Below are the code and all the weights of a small trained network. Each question names an input and a class and asks about switching units off, where a switched-off unit gives its printed mean instead of its output.

import numpy as np


def w(rows, s, z=0):
    codes = np.array(rows[::2]) - 128.0
    scale = np.full(codes.shape[1], s)
    scale[-1] = z or s
    return codes * scale


def f(y):
    return y / 2 * (1 + np.tanh(0.7978845608 * (y + 0.044715 * y**3)))


def log_softmax(a):
    a = a - a.max(-1, keepdims=True)
    return a - np.log(np.exp(a).sum(-1, keepdims=True))


def net(x, mask):
    res = np.array(x, float).reshape(1, 4) / 4 @ E
    y = f(res @ A[0][:, :-1].T + A[0][:, -1])
    res = res + np.where(mask, y, B[0][:, -1]) @ B[0][:, :-1]
    return log_softmax(res[-1] @ U[:, :-1].T + U[:, -1])


A, B = {}, {}
E = w([
[117,155,15,48,184],'x0',
[56,50,73,73,19],'x1',
[153,203,79,143,69],'x2',
[253,77,127,66,128],'x3',
],0.008)
A[0] = w([
[190,118,124,108,103,66],'n1',
[126,125,143,109,47,54],'n2',
[82,176,104,183,115,115],'n3',
[180,124,142,70,122,67],'n4',
[146,160,99,146,80,111],'n5',
[150,156,45,94,253,204],'n6',
[175,104,159,170,82,87],'n7',
[113,84,105,137,74,4],'n8',
[114,116,92,85,176,55],'n9',
[72,177,136,121,128,108],'n10',
[188,91,114,131,122,33],'n11',
[114,75,185,110,150,158],'n12',
[180,107,132,98,101,80],'n13',
[158,126,152,168,77,104],'n14',
[174,154,172,145,185,93],'n15',
[215,137,131,107,116,200],'n16',
[130,91,189,145,99,104],'n17',
[92,27,122,93,129,54],'n18',
[130,93,169,171,154,125],'n19',
[145,120,73,71,166,126],'n20',
],0.014,0.0037)
B[0] = w([
[95,88,184,177,208,158],'n1',
[170,216,136,96,147,157],'n2',
[63,40,193,110,133,182],'n3',
[79,145,203,199,187,162],'n4',
[236,124,167,82,95,155],'n5',
[120,136,166,168,66,247],'n6',
[143,148,69,150,122,168],'n7',
[45,198,177,98,176,155],'n8',
[105,163,10,208,109,159],'n9',
[72,76,210,165,127,164],'n10',
[2,127,132,147,181,151],'n11',
[165,106,114,154,55,174],'n12',
[55,99,183,162,137,158],'n13',
[77,128,82,206,98,160],'n14',
[120,222,190,65,116,201],'n15',
[107,83,216,153,94,197],'n16',
[120,191,70,233,128,172],'n17',
[109,191,194,45,103,179],'n18',
[107,142,83,108,65,172],'n19',
[116,148,106,193,87,188],'n20',
],0.0077,0.012)
U = w([
[134,104,182,96,30,247],'0',
[56,31,209,141,148,90],'1',
[107,164,85,178,42,72],'2',
[115,254,210,12,118,84],'3',
[176,84,120,94,135,195],'4',
[186,64,79,69,197,60],'5',
],0.01,0.011)

Each question gives the input, the list of numbers given to net, and the class t.
The units are the neurons (one row each of A and B). Each row of codes is followed by its name. A weight is (code - 128) times the scale printed after its matrix; where a second scale follows, it is the last column's (A, B and U).
mask holds one flag per neuron, in row order. A switched-off neuron (its flag False) gives its mean, the last column of its row in B, instead of its output. The means were averaged over made-up inputs and are rounded, as every weight is.
A unit's drop is (log p(t) with every unit on - log p(t) with that unit switched off) / (log p(t) with every unit on - log p(t) with every unit switched off).
The circuit of an input: a set's keep is (log p(t) with only the set's units on - log p(t) with every unit switched off) / (log p(t) with every unit on - log p(t) with every unit switched off). Starting from the 12 units with the biggest drops (on a tie, the unit counted first), units are removed one at a time, each time the one whose removal leaves the highest keep (on an exact tie, the one counted first), for as long as the keep stays at least 0.8.
circuit, biggest first: the units of the circuit, biggest drop first
k most important neurons: the k neurons with the biggest drops, biggest first
drop when u is switched off: that unit's drop, to one decimal
input [7,7,6,-7], class 1: circuit, biggest first : n3
input [8,-3,-5,3], class 2: 2 most important neurons : n9, n20
input [2,-8,-8,-8], class 0: circuit, biggest first : n6, n19
input [-7,8,5,7], class 3: 3 most important neurons : n2, n8, n18
input [-8,-5,-3,-7], class 2: circuit, biggest first : n17, n19
input [-1,6,-5,-3], class 3: circuit, biggest first : n18, n8
input [2,1,1,-5], class 1: circuit, biggest first : n3, n10
input [-2,-3,-7,8], class 1: 2 most important neurons : n11, n4
input [-8,7,-3,-4], class 2: 2 most important neurons : n17, n14
input [-6,-8,0,-5], class 3: 2 most important neurons : n15, n6
input [6,-6,-8,-6], class 0: circuit, biggest first : n6, n4
input [6,1,8,-5], class 0: circuit, biggest first : n3, n5
input [8,-8,3,7], class 2: 3 most important neurons : n20, n9, n6
input [-6,8,6,-4], class 3: circuit, biggest first : n2, n8
input [-3,-8,-4,-2], class 3: circuit, biggest first : n15
input [-2,-3,1,-6], class 1: 2 most important neurons : n3, n10
input [-3,-2,2,0], class 4: 3 most important neurons : n6, n18, n20
input [-1,-5,-1,6], class 1: circuit, biggest first : n1, n4
input [2,-7,4,-7], class 1: 4 most important neurons : n3, n10, n18, n2
input [4,6,8,-5], class 0: circuit, biggest first : n3
input [1,2,0,-3], class 4: 3 most important neurons : n6, n16, n15
input [5,8,-4,5], class 3: 2 most important neurons : n18, n8
input [0,3,2,3], class 4: 2 most important neurons : n6, n15
input [4,-1,2,-4], class 1: drop when n3 is switched off : 0.5
